Each row is followed by its class.
-20	15	-17	37	3	-46	15	3	12	-34	26	-12	4	12	7	3	15	3	-9	3	11	1	-17	16	6	-48	-11	2	-6	-5	29	-13	-5	13	24	-9	-34	-8	0	1	-6	27	-12 -> Q
3	12	19	-17	19	12	1	-7	-7	13	-11	1	-3	-4	-12	-6	-3	23	-6	-8	-2	-17	7	-16	3	36	0	0	8	10	-7	10	-3	-29	-9	-8	30	-6	5	1	4	-19	15 -> X
11	3	10	-5	3	-2	1	-13	29	32	-32	-6	-23	-9	-1	-15	-7	-48	-13	0	6	-9	17	7	-4	19	-23	-9	-8	-4	9	26	22	-6	-15	-3	10	-12	-8	-1	-1	-15	-15 -> B
6	-14	7	-16	9	15	-2	-6	7	38	-25	-7	-15	-9	4	0	-13	-24	4	-2	-9	-14	20	-5	-9	26	-19	5	74	5	1	14	-3	-19	-20	-3	20	3	0	0	1	-26	9 -> B
-12	-32	-10	4	18	-17	-2	-4	-2	-45	10	-8	2	5	4	3	28	-8	-11	-8	-5	-2	-10	4	8	-19	-10	-6	11	0	-12	-14	5	3	11	-12	-12	-11	11	-8	-9	16	-12 -> Q
9	11	14	-7	11	-3	-5	-11	37	33	-33	0	-22	3	-4	-8	-6	-70	-10	6	-2	22	16	12	3	17	-29	-10	-6	-5	7	27	0	-9	-3	-22	16	-8	-27	7	-4	-18	-8 -> B
-6	14	17	4	22	2	-6	-7	-1	-14	-3	15	-2	8	-6	6	2	26	5	1	-4	-13	-3	-17	3	12	-27	5	12	2	-15	-10	0	-5	4	-17	23	-16	14	0	-18	3	7 -> J
-5	-6	23	0	2	-20	4	-7	37	30	-26	-15	-23	-1	7	-8	-4	-53	-1	-1	-4	-19	26	5	3	-23	-36	-8	-14	-7	-3	15	-14	4	-9	-12	-3	-4	-17	-2	3	-15	-24 -> Z
0	3	22	-13	21	31	-7	-11	-30	5	2	8	0	0	-14	-13	2	52	3	-2	-14	-25	-18	-26	-5	38	9	27	22	16	-12	-12	15	-38	-19	-5	41	-1	18	-2	-11	-26	26 -> X
-2	4	20	-5	19	22	-5	8	-29	-15	9	4	15	4	-6	-17	11	32	9	-4	-7	-11	-3	-12	-14	6	-5	15	8	6	-2	-14	-7	-20	-13	-17	26	-20	3	-18	-9	-16	23 -> A
3	0	6	4	4	-14	17	-7	44	37	-28	4	-15	-1	-4	12	-11	-50	-3	4	16	-8	25	6	7	7	-48	-10	-13	-11	-1	17	-10	-8	0	-14	1	-8	-10	0	-4	-7	-18 -> Z
-10	8	15	4	7	13	-9	-17	-29	-22	13	-12	0	8	2	-5	8	44	12	-12	-4	-13	-10	-11	-28	-14	-1	12	20	2	-10	-11	12	-23	-3	-1	25	-5	30	14	-5	-11	17 -> A
-8	0	26	2	7	-10	-4	1	31	19	-15	-3	-38	-15	8	5	8	-41	4	2	3	-13	29	6	3	-18	-50	-3	-6	-26	13	5	-6	0	-2	-14	4	-16	-14	2	-8	-13	-12 -> Z
4	13	5	11	11	-16	8	-3	57	18	-31	6	-17	-4	-11	-2	-5	-42	-13	5	9	-18	25	11	16	8	-27	-12	-12	-8	-4	15	-7	3	8	-17	-10	-13	-5	-4	-16	14	-17 -> Z
-14	-12	20	7	-4	-3	4	12	-52	-50	26	-9	15	-8	5	3	-6	41	18	-6	-8	11	-9	-7	-11	-30	3	14	10	6	-7	-30	6	5	-3	12	2	4	17	1	0	-19	4 -> Q
-5	-3	14	-4	5	-13	0	-15	37	8	-5	-1	-23	-1	12	1	1	-40	-6	-11	4	-14	6	12	7	-17	-38	-1	0	-9	8	-2	-6	-3	7	-13	-2	-14	-1	0	-6	-5	-39 -> Z
-17	13	-8	22	15	-18	5	10	12	-44	7	-11	-2	13	0	-1	14	25	-7	7	2	0	-8	3	20	-48	-21	1	6	1	-10	-20	9	34	23	-25	-26	-1	12	-6	-24	11	-20 -> Q
1	1	11	-4	-5	4	-1	6	-7	-2	-2	7	3	-1	-5	-5	6	30	-2	2	-7	-13	-18	1	2	13	17	7	16	-1	-5	-11	7	-11	-5	-15	10	-3	14	-2	-6	-9	12 -> A
-1	-1	18	-12	3	18	-5	2	-29	-12	10	3	-3	-1	2	-10	10	42	15	-7	-9	-11	-9	-11	-10	-22	8	10	11	4	6	-15	-11	-21	-12	3	23	7	13	6	-9	-10	16 -> A
5	0	32	1	16	-8	-6	3	-4	10	-10	-4	-1	-9	-6	-11	-4	14	-3	0	-5	-23	-7	-22	-2	19	-15	6	4	4	-2	-8	11	-27	-2	-11	27	-11	12	0	-1	-17	-2 -> X
-12	3	19	-4	8	13	-8	0	-8	-9	5	3	1	0	1	-5	2	50	9	-13	1	-17	-4	-10	-11	0	-9	10	16	6	-3	-9	6	-23	-7	-12	20	-14	11	-5	-6	-15	22 -> A
-6	0	15	-8	20	15	0	0	-16	-5	-4	-3	1	0	-21	-10	0	25	7	-6	-3	-8	7	-11	-4	11	-18	13	8	5	0	-4	4	-16	-12	0	30	-4	0	5	0	-16	5 -> X
2	2	25	-6	6	10	0	7	8	16	-13	-2	-18	-2	22	-10	-4	-18	3	-18	-2	-7	13	-1	0	1	-26	5	-8	3	-1	-1	-13	-8	-14	2	22	-7	-4	7	3	-8	2 -> B
-15	7	7	-7	9	7	-29	-3	-2	-2	5	11	-10	-10	-39	3	3	20	6	-8	-8	-19	-4	-17	1	14	8	15	-2	5	-15	12	-6	-20	-11	-7	23	-5	22	1	-12	-3	8 -> A
-11	-2	36	1	7	8	-3	-4	6	-13	3	-3	-3	0	-4	-5	18	37	3	-14	-2	-20	-9	-5	4	-5	-16	10	10	-1	-13	-13	13	-21	-2	-9	15	-7	6	-2	-7	-10	10 -> A
-14	1	-24	25	-7	-15	8	-1	-13	-34	26	-33	12	13	13	10	-2	7	-3	25	8	12	-16	7	2	-43	6	-5	-2	-2	-3	-1	1	22	20	9	-26	-3	1	-2	-11	28	-9 -> Q
5	-9	16	-10	-4	25	0	-6	15	30	-8	-6	-11	15	12	-2	-6	-33	-21	17	-4	3	11	12	3	-19	-22	2	-28	-2	23	-7	-9	-6	-11	-17	12	40	-22	-2	2	-12	-9 -> Z
5	5	26	-5	-3	3	-7	-7	16	6	-17	5	-19	-6	13	-4	-1	-32	8	-6	-1	-13	0	8	1	14	-34	6	-12	-9	5	5	-1	-10	-12	-14	24	-8	3	-1	-9	-12	-7 -> B
9	14	7	-7	16	-1	-1	-56	28	35	-24	10	21	6	-15	2	-8	-23	-8	-7	12	-15	10	3	5	57	-15	-1	15	-3	-3	14	-4	-18	-4	-17	20	-25	-1	-4	-7	-14	11 -> B
